Below is a small trained network, with its code and all its weights. Each question gives an input and a class and asks what happens when units are switched off, that is, made to give their printed mean instead of their output.

import numpy as np


def w(rows, s, z=0):
    codes = np.array(rows[::2]) - 128.0
    scale = np.full(codes.shape[1], s)
    scale[-1] = z or s
    return codes * scale


def norm(h):
    return h / np.sqrt((h * h).mean(-1, keepdims=True) + 1e-5)


def f(y):
    return np.maximum(y, 0)


def log_softmax(a):
    a = a - a.max(-1, keepdims=True)
    return a - np.log(np.exp(a).sum(-1, keepdims=True))


def net(x, mask):
    res = np.array(x, float).reshape(1, 3) / 4 @ E
    u = 0
    for l in range(3):
        y = f(norm(res) @ A[l][:, :-1].T + A[l][:, -1])
        res = res + np.where(mask[u : u + 5], y, B[l][:, -1]) @ B[l][:, :-1]
        u += 5
    return log_softmax(norm(res)[-1] @ U[:, :-1].T + U[:, -1])


A, B = {}, {}
E = w([
[4,42,78,24],'x0',
[231,142,63,113],'x1',
[73,98,52,239],'x2',
],0.0026)
A[0] = w([
[120,196,168,58,224],'0.n1',
[154,160,210,43,15],'0.n2',
[81,126,110,253,214],'0.n3',
[82,160,105,221,2],'0.n4',
[149,159,139,205,132],'0.n5',
],0.0065,0.0019)
B[0] = w([
[218,172,93,151,210],'0.n1',
[2,171,165,184,192],'0.n2',
[70,159,239,108,255],'0.n3',
[116,144,155,32,183],'0.n4',
[6,234,195,134,209],'0.n5',
],0.0049,0.0042)
A[1] = w([
[155,114,54,171,138],'1.n1',
[182,204,54,51,146],'1.n2',
[255,167,197,142,9],'1.n3',
[37,104,159,71,230],'1.n4',
[85,97,201,121,127],'1.n5',
],0.0055,0.0015)
B[1] = w([
[183,228,40,55,140],'1.n1',
[14,105,238,113,178],'1.n2',
[140,168,51,118,186],'1.n3',
[205,148,91,139,252],'1.n4',
[211,66,35,253,200],'1.n5',
],0.0052,0.0047)
A[2] = w([
[130,120,62,146,97],'2.n1',
[91,162,91,123,3],'2.n2',
[173,254,101,109,207],'2.n3',
[24,140,154,49,180],'2.n4',
[220,151,32,141,95],'2.n5',
],0.0071,0.0023)
B[2] = w([
[162,208,208,169,153],'2.n1',
[62,121,81,53,131],'2.n2',
[115,3,59,135,254],'2.n3',
[181,198,160,98,176],'2.n4',
[180,68,28,103,171],'2.n5',
],0.0057,0.0068)
U = w([
[124,130,157,170,72],'0',
[181,114,111,73,76],'1',
[141,188,247,67,247],'2',
],0.015,0.0015)

Each question gives the input, the list of numbers given to net, and the class t.
The units are the neurons (one row each of A and B). Each row of codes is followed by its name. A weight is (code - 128) times the scale printed after its matrix; where a second scale follows, it is the last column's (A, B and U).
mask holds one flag per neuron, layer by layer. A switched-off neuron (its flag False) gives its mean, the last column of its row in B, instead of its output. The means were averaged over made-up inputs and are rounded, as every weight is.
A unit's drop is (log p(t) with every unit on - log p(t) with that unit switched off) / (log p(t) with every unit on - log p(t) with every unit switched off).
The circuit of an input: a set's keep is (log p(t) with only the set's units on - log p(t) with every unit switched off) / (log p(t) with every unit on - log p(t) with every unit switched off). Starting from the 12 units with the biggest drops (on a tie, the unit counted first), units are removed one at a time, each time the one whose removal leaves the highest keep (on an exact tie, the one counted first), for as long as the keep stays at least 0.8.
units of the circuit, in order: the units of the circuit, biggest drop first
most important unit: the unit with the biggest drop
top k neurons: the k neurons with the biggest drops, biggest first
k most important neurons of layer l: the k neurons of layer l with the biggest drops, biggest first
drop of u: that unit's drop, to one decimal
input [-3,-8,8], class 2: units of the circuit, in order -> 0.n3; 2.n3
input [7,1,-6], class 2: 2 most important neurons of layer 1 -> 1.n2; 1.n3
input [-1,-8,3], class 2: top 3 neurons -> 0.n3; 2.n3; 0.n4
input [8,6,-1], class 2: most important unit -> 1.n2
input [7,5,-1], class 2: top 3 neurons -> 1.n2; 2.n3; 1.n5
input [2,-8,-4], class 1: top 3 neurons -> 0.n3; 1.n4; 0.n5
input [-4,0,5], class 2: units of the circuit, in order -> 0.n3; 0.n4
input [1,5,0], class 2: 3 most important neurons of layer 1 -> 1.n2; 1.n4; 1.n5
input [-4,-2,3], class 2: top 3 neurons -> 0.n3; 0.n5; 0.n4
input [-1,-3,5], class 2: top 2 neurons -> 0.n3; 0.n4
input [-6,-1,-7], class 0: 3 most important neurons of layer 1 -> 1.n4; 1.n5; 1.n1
input [2,-8,-6], class 1: 2 most important neurons of layer 0 -> 0.n1; 0.n3
input [4,-8,-2], class 1: top 2 neurons -> 1.n4; 2.n5
input [-4,1,-8], class 1: units of the circuit, in order -> 2.n3
input [1,-7,-3], class 1: top 3 neurons -> 0.n3; 0.n5; 1.n2
input [5,2,-1], class 2: top 2 neurons -> 0.n3; 1.n2
input [-3,-1,-8], class 0: 2 most important neurons of layer 0 -> 0.n2; 0.n4
input [-1,0,-5], class 0: 2 most important neurons of layer 2 -> 2.n5; 2.n3
input [-1,-3,-3], class 0: top 2 neurons -> 0.n2; 1.n4
input [-1,-3,-8], class 0: most important neuron of layer 2 -> 2.n5
input [-3,-7,-8], class 0: drop of 2.n3 -> 0.0
